Below is a small trained network, with its code and all its weights. Each question gives an input and a target symbol and asks what happens when units are switched off, that is, made to give their printed mean instead of their output.

import numpy as np


def w(rows, s, z=0):
    codes = np.array(rows[::2]) - 128.0
    scale = np.full(codes.shape[1], s)
    scale[-1] = z or s
    return codes * scale


def norm(h):
    return h / np.sqrt((h * h).mean(-1, keepdims=True) + 1e-5)


def f(y):
    return np.maximum(y, 0)


def softmax(a):
    e = np.exp(a - a.max(-1, keepdims=True))
    return e / e.sum(-1, keepdims=True)


def log_softmax(a):
    a = a - a.max(-1, keepdims=True)
    return a - np.log(np.exp(a).sum(-1, keepdims=True))


def net(x, mask):
    ids = ['εζηθλμξσω'.index(c) for c in x.split()]
    T = len(ids)
    res = E[ids] + P[:T]
    u = 0
    for l in range(2):
        q, k, v = (norm(res) @ M[l].T for M in (Q, K, V))
        z = softmax(np.where(np.tri(T) > 0, q @ k.T / 2**0.5, -1e9)) @ v
        res = res + np.where(mask[u], z, O[l][:, -1]) @ O[l][:, :-1]
        u += 1
        y = f(norm(res) @ A[l][:, :-1].T + A[l][:, -1])
        res = res + np.where(mask[u : u + 4], y, B[l][:, -1]) @ B[l][:, :-1]
        u += 4
    return log_softmax(norm(res)[-1] @ U[:, :-1].T + U[:, -1])


Q, K, V, O, A, B = {}, {}, {}, {}, {}, {}
E = w([
[192,181,132,28,171,183],'ε',
[149,178,131,102,157,105],'ζ',
[90,83,159,151,212,193],'η',
[135,131,149,208,87,134],'θ',
[125,186,55,76,9,129],'λ',
[117,117,23,140,235,191],'μ',
[63,112,19,103,102,255],'ξ',
[74,207,128,105,69,129],'σ',
[160,105,64,120,173,148],'ω',
],0.0078)
P = w([
[222,21,148,73,5,244],'0',
[221,47,188,74,12,232],'1',
[218,52,198,85,25,224],'2',
[217,38,226,85,27,224],'3',
[209,43,237,91,28,210],'4',
[208,51,255,92,32,219],'5',
[207,53,251,80,30,222],'6',
[222,61,244,77,31,235],'7',
],0.0019)
Q[0] = w([
[93,46,77,176,172,79],'0.h0',
[90,116,93,177,157,2],'0.h0',
],0.0086)
K[0] = w([
[145,138,19,96,144,115],'0.h0',
[152,186,2,33,73,113],'0.h0',
],0.0094)
V[0] = w([
[164,240,2,137,67,38],'0.h0',
[163,122,148,195,93,140],'0.h0',
],0.0025)
O[0] = w([
[163,126,161,99,92,149,7],'0.h0',
[160,122,97,254,163,147,195],'0.h0',
],0.0092,0.0014)
A[0] = w([
[153,24,97,105,233,150,250],'0.n0',
[188,3,76,91,142,138,67],'0.n1',
[93,20,173,181,94,141,167],'0.n2',
[75,86,150,143,173,121,155],'0.n3',
],0.0051,0.0012)
B[0] = w([
[60,216,171,81,117,156,253],'0.n0',
[157,215,236,194,70,169,203],'0.n1',
[161,125,149,135,253,192,175],'0.n2',
[114,137,92,83,178,22,150],'0.n3',
],0.005,0.0034)
Q[1] = w([
[90,204,56,249,32,109],'1.h0',
[180,70,57,81,1,33],'1.h0',
],0.0062)
K[1] = w([
[69,177,47,217,43,114],'1.h0',
[112,205,33,26,1,146],'1.h0',
],0.0075)
V[1] = w([
[136,86,128,254,222,61],'1.h0',
[195,73,159,90,230,145],'1.h0',
],0.0037)
O[1] = w([
[183,214,66,96,59,172,4],'1.h0',
[134,105,2,183,97,105,136],'1.h0',
],0.0056,0.003)
A[1] = w([
[109,49,237,73,208,193,162],'1.n0',
[152,170,91,41,214,203,205],'1.n1',
[217,165,177,90,201,20,251],'1.n2',
[102,130,3,123,92,162,37],'1.n3',
],0.0044,0.0014)
B[1] = w([
[212,125,36,181,155,112,253],'1.n0',
[133,78,127,36,76,4,192],'1.n1',
[96,99,87,230,72,84,194],'1.n2',
[73,142,191,195,120,88,146],'1.n3',
],0.0048,0.0061)
U = w([
[218,76,130,1,84,122,65],'ε',
[197,116,66,137,99,18,176],'ζ',
[125,140,99,88,246,138,3],'η',
[183,74,87,241,157,145,35],'θ',
[96,48,207,90,46,103,92],'λ',
[28,183,80,66,161,80,224],'μ',
[77,38,60,97,96,234,66],'ξ',
[108,150,240,149,150,126,116],'σ',
[188,224,120,148,63,195,233],'ω',
],0.0097,0.0024)

Each question gives the input, a string of symbols that net reads in full, and the target symbol t.
The units are the heads (2 rows each of Q, K, V and O) and the neurons (one row each of A and B). Each row of codes is followed by its name. A weight is (code - 128) times the scale printed after its matrix; where a second scale follows, it is the last column's (O, A, B and U).
mask holds one flag per unit, layer by layer, with each layer's heads first. A switched-off unit (its flag False) gives its mean, the last column of its rows in O or B, instead of its output. The means were averaged over made-up inputs and are rounded, as every weight is.
A unit's drop is (log p(t) with every unit on - log p(t) with that unit switched off) / (log p(t) with every unit on - log p(t) with every unit switched off).
The circuit of an input: a set's keep is (log p(t) with only the set's units on - log p(t) with every unit switched off) / (log p(t) with every unit on - log p(t) with every unit switched off). Starting from all 10 units, units are removed one at a time, each time the one whose removal leaves the highest keep (on an exact tie, the one counted first), for as long as the keep stays at least 0.8.
units of the circuit, in order: the units of the circuit, biggest drop first
top k neurons: the k neurons with the biggest drops, biggest first
top k neurons in layer l: the k neurons of layer l with the biggest drops, biggest first
drop of u: that unit's drop, to one decimal
input θ ζ ζ η, target μ: units of the circuit, in order	(0.h0 0.n3 0.n0)
input ξ ζ σ θ, target ω: units of the circuit, in order	(1.h0 0.n2)
input ω ζ η ζ μ, target μ: units of the circuit, in order	(0.n0 1.n1)
input θ σ μ, target ω: top 2 neurons	(0.n1 0.n2)
input η ζ ζ θ θ ξ, target ω: units of the circuit, in order	(1.h0 0.h0)
input ζ ζ θ ζ λ, target λ: top 2 neurons	(1.n0 0.n2)
input ζ ζ λ, target ε: top neuron	(1.n2)
input η ξ ζ σ, target σ: top 2 neurons	(0.n0 1.n1)
input σ θ ξ ε μ, target ω: top 3 neurons	(0.n1 0.n2 0.n0)
input ζ ξ ζ μ ζ μ ε ζ, target θ: top 2 neurons	(0.n0 1.n1)
input ω ε ζ ζ ξ σ σ λ, target ε: top 3 neurons in layer 1	(1.n2 1.n3 1.n0)
input ε ω ζ ζ σ ζ ζ, target θ: top 2 neurons	(1.n1 0.n0)
input ε μ η ζ ω ξ ζ ω, target μ: top 4 neurons	(0.n0 1.n0 1.n1 0.n3)
input ω η ω, target ω: units of the circuit, in order	(0.n1)
input ζ σ ζ η ξ, target μ: drop of 1.n3	0.2
input μ η σ, target σ: drop of 1.h0	0.9
input ζ ζ θ ξ ζ ω ζ ω, target ω: drop of 0.n1	0.2
